Below is a small trained network, with its code and all its weights. Each question gives an input and a class and asks what happens when units are switched off, that is, made to give their printed mean instead of their output.

import numpy as np


def w(rows, s, z=0):
    codes = np.array(rows[::2]) - 128.0
    scale = np.full(codes.shape[1], s)
    scale[-1] = z or s
    return codes * scale


def norm(h):
    return h / np.sqrt((h * h).mean(-1, keepdims=True) + 1e-5)


def f(y):
    return y / 2 * (1 + np.tanh(0.7978845608 * (y + 0.044715 * y**3)))


def log_softmax(a):
    a = a - a.max(-1, keepdims=True)
    return a - np.log(np.exp(a).sum(-1, keepdims=True))


def net(x, mask):
    res = np.array(x, float).reshape(1, 8) / 4 @ E
    u = 0
    for l in range(3):
        y = f(norm(res) @ A[l][:, :-1].T + A[l][:, -1])
        res = res + np.where(mask[u : u + 9], y, B[l][:, -1]) @ B[l][:, :-1]
        u += 9
    return log_softmax(norm(res)[-1] @ U[:, :-1].T + U[:, -1])


A, B = {}, {}
E = w([
[82,101,154,96,138],'x0',
[203,124,204,152,77],'x1',
[151,212,130,146,128],'x2',
[185,181,169,138,140],'x3',
[157,151,94,66,166],'x4',
[167,85,123,128,254],'x5',
[163,102,51,137,112],'x6',
[149,90,123,200,131],'x7',
],0.0091)
A[0] = w([
[132,157,110,124,83,1],'L0N1',
[118,186,119,32,155,117],'L0N2',
[225,172,157,128,105,42],'L0N3',
[178,177,88,186,99,121],'L0N4',
[112,167,220,113,69,88],'L0N5',
[57,128,171,165,134,167],'L0N6',
[253,139,146,159,96,83],'L0N7',
[126,85,160,124,219,175],'L0N8',
[167,166,128,120,184,98],'L0N9',
],0.013,0.0041)
B[0] = w([
[98,87,174,119,135,130],'L0N1',
[140,69,30,77,135,229],'L0N2',
[188,53,125,163,119,188],'L0N3',
[161,99,128,152,191,197],'L0N4',
[73,134,221,118,50,231],'L0N5',
[143,167,116,209,127,210],'L0N6',
[240,158,113,196,205,224],'L0N7',
[83,79,228,72,190,254],'L0N8',
[137,166,126,131,2,184],'L0N9',
],0.0086,0.0052)
A[1] = w([
[225,251,129,108,105,71],'L1N1',
[66,123,99,107,109,1],'L1N2',
[95,89,164,35,97,94],'L1N3',
[153,185,132,141,5,110],'L1N4',
[124,84,154,234,112,143],'L1N5',
[95,137,159,129,80,69],'L1N6',
[108,186,83,1,157,89],'L1N7',
[185,154,175,92,76,55],'L1N8',
[161,217,52,102,105,45],'L1N9',
],0.0098,0.0039)
B[1] = w([
[109,65,90,176,222,176],'L1N1',
[240,134,211,163,144,137],'L1N2',
[103,102,101,194,238,215],'L1N3',
[16,148,180,35,144,227],'L1N4',
[87,158,60,64,176,254],'L1N5',
[83,243,101,167,134,152],'L1N6',
[92,119,3,14,201,240],'L1N7',
[135,18,248,63,92,145],'L1N8',
[119,90,130,150,197,157],'L1N9',
],0.0056,0.004)
A[2] = w([
[160,41,95,181,110,178],'L2N1',
[195,158,245,90,165,101],'L2N2',
[254,166,232,175,169,109],'L2N3',
[120,188,227,188,33,172],'L2N4',
[66,87,96,114,97,1],'L2N5',
[88,167,161,43,49,162],'L2N6',
[143,43,128,25,196,112],'L2N7',
[144,67,79,149,207,182],'L2N8',
[169,101,182,90,15,90],'L2N9',
],0.0087,0.0036)
B[2] = w([
[87,195,25,63,68,185],'L2N1',
[11,70,161,113,88,181],'L2N2',
[32,16,189,207,215,222],'L2N3',
[92,161,171,62,167,217],'L2N4',
[157,79,169,193,116,140],'L2N5',
[102,174,84,189,165,192],'L2N6',
[3,157,63,68,154,249],'L2N7',
[65,169,87,87,83,254],'L2N8',
[42,163,125,193,117,146],'L2N9',
],0.0074,0.0058)
U = w([
[254,109,90,199,164,161],'0',
[205,148,156,102,116,5],'1',
[155,104,92,136,46,40],'2',
[112,79,225,161,176,194],'3',
[174,185,127,154,144,48],'4',
[102,195,174,122,40,180],'5',
[100,117,60,54,165,204],'6',
[195,124,143,104,109,3],'7',
],0.022,0.0076)

Each question gives the input, the list of numbers given to net, and the class t.
The units are the neurons (one row each of A and B). Each row of codes is followed by its name. A weight is (code - 128) times the scale printed after its matrix; where a second scale follows, it is the last column's (A, B and U).
mask holds one flag per neuron, layer by layer. A switched-off neuron (its flag False) gives its mean, the last column of its row in B, instead of its output. The means were averaged over made-up inputs and are rounded, as every weight is.
A unit's drop is (log p(t) with every unit on - log p(t) with that unit switched off) / (log p(t) with every unit on - log p(t) with every unit switched off).
The circuit of an input: a set's keep is (log p(t) with only the set's units on - log p(t) with every unit switched off) / (log p(t) with every unit on - log p(t) with every unit switched off). Starting from the 12 units with the biggest drops (on a tie, the unit counted first), units are removed one at a time, each time the one whose removal leaves the highest keep (on an exact tie, the one counted first), for as long as the keep stays at least 0.8.
circuit, biggest first: the units of the circuit, biggest drop first
k most important neurons: the k neurons with the biggest drops, biggest first
top k neurons in layer l: the k neurons of layer l with the biggest drops, biggest first
input [2,7,8,-2,-4,-7,-3,3], class 3: most important neuron	L0N7
input [-4,-5,6,7,-7,-6,3,2], class 3: circuit, biggest first	L2N3, L0N4
input [0,-1,7,-1,2,-5,5,5], class 0: circuit, biggest first	L0N4, L2N7
input [-1,8,-5,-5,0,-4,-7,2], class 5: circuit, biggest first	L0N8, L2N3
input [3,8,-6,2,3,7,8,-2], class 3: circuit, biggest first	L2N3, L0N2
input [8,5,-5,7,2,0,6,-4], class 3: circuit, biggest first	L2N3, L0N7
input [7,7,3,8,-1,3,6,2], class 0: top 2 neurons in layer 0	L0N7, L0N3
input [3,5,8,-7,-4,0,-8,5], class 5: circuit, biggest first	L0N5, L0N8
input [-1,3,-1,-7,-7,-2,7,-3], class 2: 4 most important neurons	L0N5, L2N7, L0N9, L2N5
input [2,1,-2,-5,-6,-4,8,3], class 5: top 2 neurons in layer 2	L2N1, L2N3
input [-4,8,6,1,-3,2,2,-6], class 3: 2 most important neurons	L2N3, L0N5
input [0,1,2,2,1,7,4,8], class 3: top 2 neurons in layer 0	L0N8, L0N2
input [-3,-4,7,-2,-1,-2,-8,7], class 4: 2 most important neurons	L0N8, L0N6
input [-3,5,-8,0,-7,-1,1,4], class 5: circuit, biggest first	L2N1
input [3,6,-6,-1,8,-7,1,3], class 5: 2 most important neurons	L0N8, L2N3
input [-4,-3,7,-5,-2,0,-3,2], class 4: top 2 neurons in layer 0	L0N2, L0N7
input [-4,-4,7,5,-2,-7,-8,4], class 3: top 2 neurons in layer 1	L1N1, L1N7
input [2,2,3,-7,-8,1,-5,-1], class 5: 2 most important neurons	L2N3, L0N6
input [6,8,5,-1,-2,2,6,-7], class 3: 2 most important neurons	L0N5, L0N7
input [-6,7,0,2,-6,6,3,-2], class 0: circuit, biggest first	L0N7
input [-5,-4,-6,-7,-3,-8,4,-2], class 5: 2 most important neurons	L0N2, L1N7
input [8,-7,-5,-4,-1,-7,-1,3], class 5: top 3 neurons in layer 2	L2N3, L2N7, L2N5
